The symbols move the units like this.
state | + % ~ § @
Fel | Zop Sev Tek Kug Pel
Bis | Sev . Bul Raz Ket
Mim | Gat Vov Tad Vil Fam
Buk | Dip Kop Sal . Vup
Zan | Vut Bef . Fov .
Vin | Gak Nen Dos . .
Pob | Rim Vem . Vus Kav
Fid | Goz Fev Gon Gak .
Zif | Zun . Pof Soz Fav
Dat | Kop . Soz . Ras
Noz | Bis . Dum Kip Vov
Lur | Mim Sal Kob Vup Goz
Kob | Tad Puz Bef Lur Fov
Pil | Dos Gat Tes Kun .
Fov | Mar Kob Zan Goz .
Fev | Lur Zop Zil Zin Fid
Vas | Lat Rim . Git Nin
Guz | Vus Dum Sut Vov Tad
Vov | Ket Noz Guz Dip Mim
Dos | Fid Pel Vit Vin .
Raz | Rog . Bis . Les
Puz | Guz Zun Biz Sal Kob
Dip | Les Kip Vov . Vil
Dar | Pof . . Zut Rim
Gak | Dez Zin Fid . .
Kav | Vas Pob . Bil Puf
Nin | Ses Vas . Vit .
Dum | Bul . Lif Noz Guz
Kip | Raz . Noz . Dip
Sut | Pob Lif . Guz Zum
Bil | Git Vus Kav Gat Tes
Bef | Zum Biz . Kob Zan
Ruv | Biz Pof . Fav Lat
Vem | Dar . . Bul Pob
Soz | Fuf . Zif Dat Zop
Fas | Lif . . Zun Biz
Fav | Puz Zif Ruv Zop Zil
Pel | Fev Fel Git Nen Dos
Lif | Vem . . Dum Sut
Dap | Kun Vil Fam . .
Vup | Vil Buk Lur . Dez
Vil | Riz Dip Mim . Dap
Bul | Zut . Vem Bis Vus
Goz | Fam Lur Fov Dez .
Zin | Vup Ras Fev . Gak
Rog | Dat . Sev . Kug
Zun | Dum . Fas Fuf Puz
Zop | Sal Soz Fav Ras Fev
Tad | Bil Guz Zum Mim Mar
Ses | Zan Lat . Gon .
Kun | Vin Riz Pil . .
Lat | Bef Ruv . Zil Ses
Tek | Fav Zut Rim Fel Git
Vus | Tek Bul Pob Ket Bil
Les | Kug Raz Ket . Riz
Puf | Nin Kav . Tes .
Fam | Pil Mim Mar Dap .
Mar | Tes Tad Vut Fam .
Kug | Ras Rog Fel . Nen
Zum | Kav Sut . Tad Vut
Ket | Fel Bis Vus Les Gat
Git | Zil Tek Vas Pel Vit
Riz | Nen Les Gat . Kun
Gon | Fov Zil Ses Fid .
Sev | Soz . Zut Rog Fel
Kop | Kip . Fuf . Buk
Biz | Sut Fas . Puz Bef
Sal | Vov Fuf Puz Buk Lur
Zil | Kob Fav Lat Fev Gon
Nen | Zin Kug Pel . Vin
Ras | Buk Dat Zop . Zin
Vut | Puf Zum . Mar .
Tes | Vit Bil Puf Pil .
Rim | Ruv Dar . Tek Vas
Gat | Pel Ket Bil Riz Pil
Vit | Gon Git Nin Dos .
Pof | Fas . . Zif Ruv
Dez | Dap Vup Goz . .
Zut | Zif . Dar Sev Tek
Fuf | Noz . Zun Kop Sal

In the rows, 65 stands for zero.

The rows follow the links: the fewer symbols apart two units are, the more alike their rows tend to be.

Each row is also shifted at random along 3 hidden directions that mean nothing.

Rows with their units:
(54, 51, 84, 64, 72, 68, 77, 76, 52, 60, 94, 63, 83, 61, 63, 79, 46, 71, 87, 62, 69, 44, 76, 53, 52, 70, 65, 67, 60, 61, 48, 47, 50, 61, 43, 59, 50) | Rog
(78, 75, 66, 77, 45, 84, 61, 51, 68, 62, 48, 69, 54, 65, 80, 58, 55, 63, 57, 68, 48, 69, 52, 64, 73, 74, 69, 57, 81, 57, 84, 76, 78, 56, 65, 70, 70) | Kob
(50, 72, 62, 76, 70, 63, 63, 60, 72, 64, 45, 63, 52, 61, 52, 44, 64, 79, 66, 65, 77, 72, 52, 59, 64, 79, 71, 67, 69, 64, 69, 82, 59, 76, 72, 69, 72) | Vut
(45, 69, 67, 62, 54, 56, 51, 53, 75, 67, 45, 68, 59, 59, 70, 47, 73, 62, 55, 72, 54, 73, 49, 72, 66, 49, 64, 74, 81, 61, 67, 88, 78, 55, 72, 71, 97) | Fov
(58, 95, 69, 89, 42, 74, 74, 62, 66, 63, 79, 70, 58, 53, 58, 73, 52, 75, 54, 72, 78, 74, 45, 42, 52, 65, 71, 68, 70, 64, 58, 61, 58, 59, 74, 58, 67) | Guz
(48, 57, 56, 78, 66, 69, 80, 47, 72, 61, 59, 61, 54, 51, 45, 71, 68, 69, 75, 59, 59, 55, 65, 64, 85, 69, 68, 61, 55, 55, 78, 53, 64, 83, 68, 35, 48) | Pil
(63, 76, 65, 79, 65, 65, 63, 64, 67, 73, 49, 72, 48, 61, 60, 44, 64, 80, 57, 66, 76, 74, 52, 61, 66, 71, 65, 66, 63, 71, 73, 78, 53, 78, 80, 70, 61) | Zum
(38, 62, 73, 52, 72, 54, 61, 84, 51, 52, 69, 69, 74, 75, 75, 50, 61, 63, 62, 88, 96, 72, 65, 57, 40, 72, 57, 72, 61, 85, 40, 77, 63, 66, 55, 103, 96) | Ruv
(29, 41, 76, 68, 79, 65, 83, 49, 57, 48, 68, 60, 83, 54, 45, 62, 46, 80, 95, 69, 54, 57, 74, 49, 69, 77, 65, 74, 68, 58, 59, 58, 53, 69, 37, 56, 55) | Vin
(85, 46, 62, 39, 76, 47, 53, 60, 78, 83, 57, 61, 77, 60, 59, 68, 87, 42, 65, 58, 45, 60, 91, 95, 83, 25, 47, 71, 63, 71, 51, 77, 63, 58, 76, 68, 60) | Nen
(83, 65, 53, 55, 71, 48, 78, 73, 67, 63, 80, 59, 60, 77, 64, 90, 63, 67, 68, 61, 68, 66, 70, 53, 54, 76, 72, 56, 45, 63, 57, 45, 71, 62, 67, 50, 59) | Bis
(38, 49, 70, 52, 77, 49, 62, 64, 66, 48, 48, 69, 70, 75, 65, 39, 71, 63, 72, 81, 72, 70, 62, 65, 59, 78, 60, 70, 69, 77, 58, 86, 68, 67, 58, 88, 101) | Ses
(61, 83, 55, 97, 43, 89, 59, 66, 53, 83, 82, 65, 49, 48, 62, 87, 59, 72, 51, 58, 64, 62, 51, 72, 78, 66, 71, 67, 56, 56, 82, 32, 57, 69, 72, 42, 28) | Vov
(73, 68, 63, 60, 51, 81, 66, 63, 59, 47, 67, 70, 79, 78, 80, 66, 63, 45, 55, 78, 69, 64, 71, 56, 61, 78, 64, 56, 75, 69, 69, 69, 82, 49, 56, 82, 73) | Fav
(32, 43, 73, 55, 77, 53, 54, 59, 65, 66, 64, 62, 78, 58, 60, 55, 69, 61, 74, 73, 49, 63, 72, 78, 69, 45, 59, 90, 74, 63, 54, 75, 62, 59, 48, 75, 77) | Gak
(73, 70, 42, 65, 60, 39, 56, 58, 75, 84, 57, 59, 40, 60, 66, 72, 74, 68, 56, 68, 44, 85, 58, 76, 79, 54, 65, 75, 57, 64, 75, 63, 65, 62, 80, 56, 69) | Mim
(73, 69, 57, 61, 69, 28, 65, 78, 70, 68, 81, 60, 54, 79, 69, 82, 54, 75, 66, 66, 71, 80, 60, 55, 43, 70, 77, 69, 58, 59, 54, 48, 66, 55, 61, 59, 83) | Noz
(100, 86, 56, 67, 52, 79, 59, 64, 68, 54, 58, 65, 66, 78, 82, 65, 66, 51, 47, 63, 53, 82, 62, 64, 63, 76, 76, 58, 82, 59, 79, 68, 79, 53, 64, 75, 78) | Puz
(82, 80, 72, 70, 62, 77, 52, 85, 56, 68, 65, 73, 60, 75, 79, 62, 57, 65, 53, 57, 83, 66, 54, 65, 48, 77, 69, 56, 66, 63, 71, 62, 66, 65, 62, 78, 60) | Fas
(68, 67, 63, 63, 69, 93, 76, 74, 53, 51, 66, 69, 76, 68, 62, 60, 65, 64, 68, 65, 89, 59, 75, 55, 65, 84, 64, 50, 55, 76, 64, 68, 60, 84, 68, 78, 48) | Rim
(51, 83, 80, 77, 41, 81, 67, 74, 69, 80, 87, 73, 61, 48, 58, 82, 65, 68, 45, 61, 91, 38, 46, 47, 48, 34, 57, 55, 55, 70, 41, 64, 57, 65, 86, 51, 50) | Bul
(96, 62, 57, 59, 76, 51, 48, 54, 65, 80, 54, 60, 64, 70, 74, 58, 68, 57, 68, 59, 35, 78, 72, 89, 76, 56, 69, 82, 74, 55, 72, 64, 62, 49, 58, 71, 68) | Vup
(90, 86, 61, 68, 64, 72, 61, 81, 57, 66, 64, 69, 50, 73, 68, 59, 56, 74, 62, 52, 85, 66, 54, 52, 49, 82, 74, 56, 62, 66, 71, 58, 54, 71, 72, 68, 61) | Lif
(73, 88, 65, 68, 45, 62, 56, 55, 83, 81, 52, 72, 50, 53, 60, 60, 76, 66, 47, 71, 63, 76, 48, 68, 69, 34, 60, 65, 70, 64, 62, 84, 68, 58, 95, 58, 74) | Tad
(108, 66, 49, 52, 71, 61, 62, 62, 74, 85, 72, 56, 67, 67, 55, 83, 88, 49, 57, 41, 54, 68, 83, 83, 76, 39, 62, 77, 63, 62, 62, 57, 58, 64, 78, 52, 44) | Les
(54, 82, 84, 85, 46, 86, 63, 79, 50, 65, 84, 74, 62, 60, 76, 70, 42, 79, 55, 67, 73, 54, 46, 48, 38, 67, 68, 51, 73, 58, 56, 58, 66, 48, 56, 67, 64) | Zun

In each set, the symbols that take the first to the second take the third to the fourth, perhaps in another order. Give the fourth.
Answers are names.
(38, 46, 80, 73, 72, 75, 73, 54, 46, 63, 76, 61, 86, 52, 67, 61, 40, 77, 88, 75, 47, 54, 73, 69, 70, 72, 61, 77, 73, 59, 65, 52, 48, 59, 37, 69, 48)
to (48, 46, 73, 64, 69, 73, 48, 53, 63, 70, 59, 62, 75, 52, 60, 57, 72, 55, 70, 53, 43, 54, 71, 89, 80, 45, 56, 75, 76, 57, 71, 68, 63, 63, 55, 63, 61)
as (39, 93, 71, 85, 54, 75, 61, 74, 56, 71, 76, 67, 56, 57, 58, 57, 59, 77, 55, 69, 98, 75, 44, 54, 48, 65, 66, 73, 61, 78, 55, 69, 46, 76, 79, 73, 58)
to Zum

(50, 82, 65, 73, 67, 56, 68, 75, 64, 62, 67, 68, 57, 73, 60, 53, 60, 77, 59, 71, 95, 87, 54, 48, 43, 77, 73, 77, 60, 78, 55, 66, 51, 73, 75, 80, 78)
to (68, 79, 74, 74, 63, 80, 71, 78, 61, 67, 73, 75, 60, 58, 61, 61, 61, 74, 58, 56, 95, 52, 53, 53, 51, 66, 62, 51, 50, 73, 59, 62, 52, 82, 79, 61, 50)
as (55, 54, 65, 50, 66, 63, 73, 50, 81, 53, 48, 67, 72, 65, 58, 57, 82, 48, 67, 71, 62, 53, 71, 64, 80, 50, 58, 56, 68, 72, 56, 88, 85, 73, 76, 63, 82)
to Zil

(96, 69, 53, 56, 72, 36, 68, 76, 72, 66, 73, 59, 51, 87, 76, 84, 58, 68, 65, 57, 57, 81, 64, 58, 51, 83, 78, 61, 57, 56, 70, 43, 73, 56, 63, 58, 74)
to (38, 66, 86, 57, 57, 60, 77, 78, 56, 55, 91, 72, 79, 62, 65, 73, 53, 68, 66, 81, 87, 45, 60, 42, 39, 51, 53, 53, 57, 73, 29, 67, 63, 55, 65, 71, 73)
as (87, 65, 71, 46, 60, 66, 54, 78, 66, 63, 70, 70, 73, 82, 88, 73, 75, 48, 57, 67, 71, 59, 71, 66, 49, 53, 60, 48, 69, 69, 57, 71, 87, 49, 64, 75, 85)
to Lif

(77, 59, 70, 66, 63, 88, 63, 67, 56, 80, 82, 65, 81, 47, 62, 80, 77, 53, 56, 49, 60, 48, 85, 82, 77, 39, 52, 69, 60, 62, 62, 56, 51, 66, 66, 56, 28)
to (49, 66, 76, 75, 61, 67, 45, 60, 58, 87, 66, 65, 68, 49, 66, 62, 55, 69, 60, 65, 44, 63, 59, 85, 73, 41, 57, 85, 77, 56, 66, 59, 48, 53, 63, 68, 51)
as (71, 63, 73, 64, 71, 61, 75, 71, 54, 69, 90, 62, 72, 62, 53, 78, 53, 78, 76, 48, 68, 55, 73, 53, 51, 64, 67, 71, 57, 58, 51, 44, 47, 63, 56, 51, 45)
to Ras

(64, 60, 46, 52, 74, 26, 54, 54, 88, 72, 47, 58, 47, 66, 59, 65, 84, 63, 62, 65, 46, 86, 58, 82, 74, 51, 73, 75, 69, 63, 68, 69, 76, 65, 74, 53, 93)
to (74, 56, 45, 57, 70, 45, 80, 56, 75, 64, 58, 53, 55, 63, 55, 80, 65, 71, 75, 76, 53, 68, 72, 64, 80, 66, 66, 60, 49, 66, 70, 63, 67, 74, 71, 49, 54)
as (45, 68, 65, 55, 69, 40, 66, 68, 75, 74, 60, 69, 56, 58, 49, 47, 76, 72, 59, 87, 90, 73, 62, 59, 57, 39, 50, 76, 49, 92, 31, 93, 51, 81, 93, 79, 84)
to Rim

(61, 68, 65, 71, 71, 66, 80, 66, 65, 61, 51, 69, 56, 61, 50, 47, 58, 74, 73, 74, 82, 67, 64, 49, 67, 81, 62, 56, 54, 76, 64, 75, 52, 86, 84, 69, 56)
to (45, 53, 70, 61, 77, 69, 71, 58, 67, 52, 48, 67, 68, 62, 59, 44, 74, 64, 74, 69, 79, 58, 67, 61, 70, 73, 58, 58, 60, 74, 64, 82, 68, 86, 70, 73, 71)
as (68, 53, 49, 54, 66, 67, 86, 64, 54, 45, 74, 53, 76, 73, 64, 87, 61, 55, 75, 70, 58, 59, 82, 58, 73, 87, 64, 56, 47, 61, 72, 40, 77, 69, 46, 58, 52)
to Fev

(87, 64, 58, 57, 66, 84, 59, 76, 56, 52, 54, 69, 69, 83, 80, 52, 74, 49, 53, 63, 76, 64, 72, 73, 68, 83, 62, 56, 66, 72, 78, 70, 72, 71, 63, 91, 64)
to (70, 58, 65, 63, 72, 81, 64, 64, 58, 53, 44, 70, 68, 76, 70, 42, 62, 60, 64, 76, 68, 62, 71, 65, 71, 90, 60, 56, 64, 75, 81, 81, 69, 73, 58, 90, 66)
as (55, 60, 74, 57, 57, 62, 63, 61, 70, 57, 53, 71, 76, 65, 75, 58, 63, 60, 63, 87, 56, 60, 66, 62, 66, 55, 49, 55, 72, 73, 56, 88, 79, 51, 61, 80, 85)
to Gon

(85, 72, 59, 70, 60, 108, 69, 73, 56, 61, 58, 72, 68, 62, 61, 57, 73, 48, 55, 52, 83, 45, 69, 70, 76, 69, 59, 43, 55, 75, 78, 62, 63, 88, 79, 69, 31)
to (38, 67, 78, 53, 73, 36, 66, 92, 59, 57, 77, 70, 65, 85, 77, 55, 51, 81, 65, 85, 93, 78, 51, 47, 22, 78, 64, 75, 67, 75, 38, 71, 61, 59, 54, 91, 105)
as (71, 61, 51, 55, 70, 50, 79, 46, 92, 51, 41, 61, 62, 70, 48, 56, 75, 62, 69, 63, 60, 73, 67, 49, 76, 68, 69, 62, 67, 67, 61, 86, 80, 75, 76, 56, 88)
to Zil

(51, 79, 80, 80, 61, 77, 57, 86, 52, 65, 76, 74, 61, 70, 77, 53, 44, 80, 63, 64, 89, 59, 44, 54, 34, 84, 68, 60, 64, 69, 62, 59, 61, 63, 60, 78, 64)
to (45, 76, 66, 83, 68, 58, 72, 67, 63, 63, 54, 68, 53, 63, 56, 46, 46, 93, 69, 82, 83, 77, 50, 49, 51, 84, 68, 73, 65, 71, 63, 76, 48, 77, 73, 74, 70)
as (72, 75, 78, 72, 57, 105, 48, 87, 44, 72, 68, 73, 64, 61, 79, 61, 67, 53, 49, 47, 85, 41, 54, 66, 59, 64, 56, 46, 63, 63, 79, 57, 63, 73, 68, 74, 42)
to Bef

(65, 55, 73, 67, 63, 85, 68, 65, 51, 69, 82, 62, 85, 52, 57, 78, 67, 56, 67, 54, 58, 48, 82, 71, 73, 51, 55, 70, 60, 63, 56, 52, 46, 64, 56, 59, 34)
to (70, 55, 49, 58, 61, 75, 75, 68, 61, 61, 75, 62, 68, 67, 65, 89, 72, 47, 60, 66, 61, 54, 80, 72, 80, 65, 59, 55, 46, 66, 68, 48, 77, 67, 63, 57, 46)
as (102, 41, 39, 31, 83, 37, 79, 54, 76, 46, 46, 51, 66, 89, 69, 77, 76, 48, 78, 79, 40, 78, 95, 73, 91, 81, 65, 53, 47, 70, 77, 68, 91, 67, 63, 66, 75)
to Git

(92, 74, 63, 68, 69, 76, 78, 79, 61, 56, 67, 65, 57, 71, 61, 65, 55, 73, 68, 53, 91, 61, 66, 46, 53, 93, 72, 46, 55, 65, 72, 60, 60, 81, 73, 61, 49)
to (85, 73, 55, 47, 54, 79, 66, 64, 73, 62, 67, 69, 79, 69, 66, 78, 87, 36, 49, 64, 73, 54, 74, 65, 72, 38, 53, 48, 59, 79, 56, 77, 79, 64, 83, 64, 66)
as (44, 54, 64, 60, 64, 63, 62, 73, 51, 55, 78, 60, 73, 74, 81, 81, 63, 55, 65, 83, 55, 61, 67, 71, 65, 70, 61, 69, 63, 67, 61, 49, 76, 53, 42, 77, 72)
to Vup

(50, 65, 63, 73, 56, 72, 72, 47, 82, 62, 53, 67, 58, 46, 48, 58, 74, 66, 61, 65, 67, 59, 56, 60, 73, 48, 61, 60, 63, 65, 61, 84, 67, 76, 82, 46, 65)
to (75, 46, 48, 64, 64, 84, 70, 46, 69, 57, 47, 61, 61, 56, 61, 69, 84, 45, 68, 50, 45, 48, 73, 82, 100, 68, 60, 50, 56, 57, 93, 64, 81, 82, 67, 43, 44)
as (62, 78, 65, 81, 66, 93, 85, 67, 55, 53, 72, 68, 65, 59, 51, 56, 53, 75, 69, 62, 95, 64, 64, 39, 57, 89, 67, 56, 56, 73, 68, 56, 51, 85, 71, 65, 43)
to Tek

(58, 60, 69, 55, 58, 65, 52, 82, 63, 82, 88, 71, 65, 58, 74, 90, 81, 46, 52, 59, 75, 45, 67, 80, 58, 24, 48, 56, 47, 75, 49, 56, 68, 57, 76, 58, 56)
to (74, 79, 78, 82, 50, 125, 51, 86, 41, 72, 65, 79, 65, 55, 80, 58, 64, 58, 54, 46, 82, 34, 55, 73, 67, 72, 60, 39, 62, 57, 91, 55, 64, 76, 69, 67, 22)
as (83, 53, 57, 46, 81, 36, 66, 56, 80, 81, 64, 52, 68, 68, 48, 67, 73, 68, 73, 66, 48, 72, 82, 72, 74, 44, 60, 85, 66, 69, 44, 71, 53, 63, 72, 59, 68)
to Git

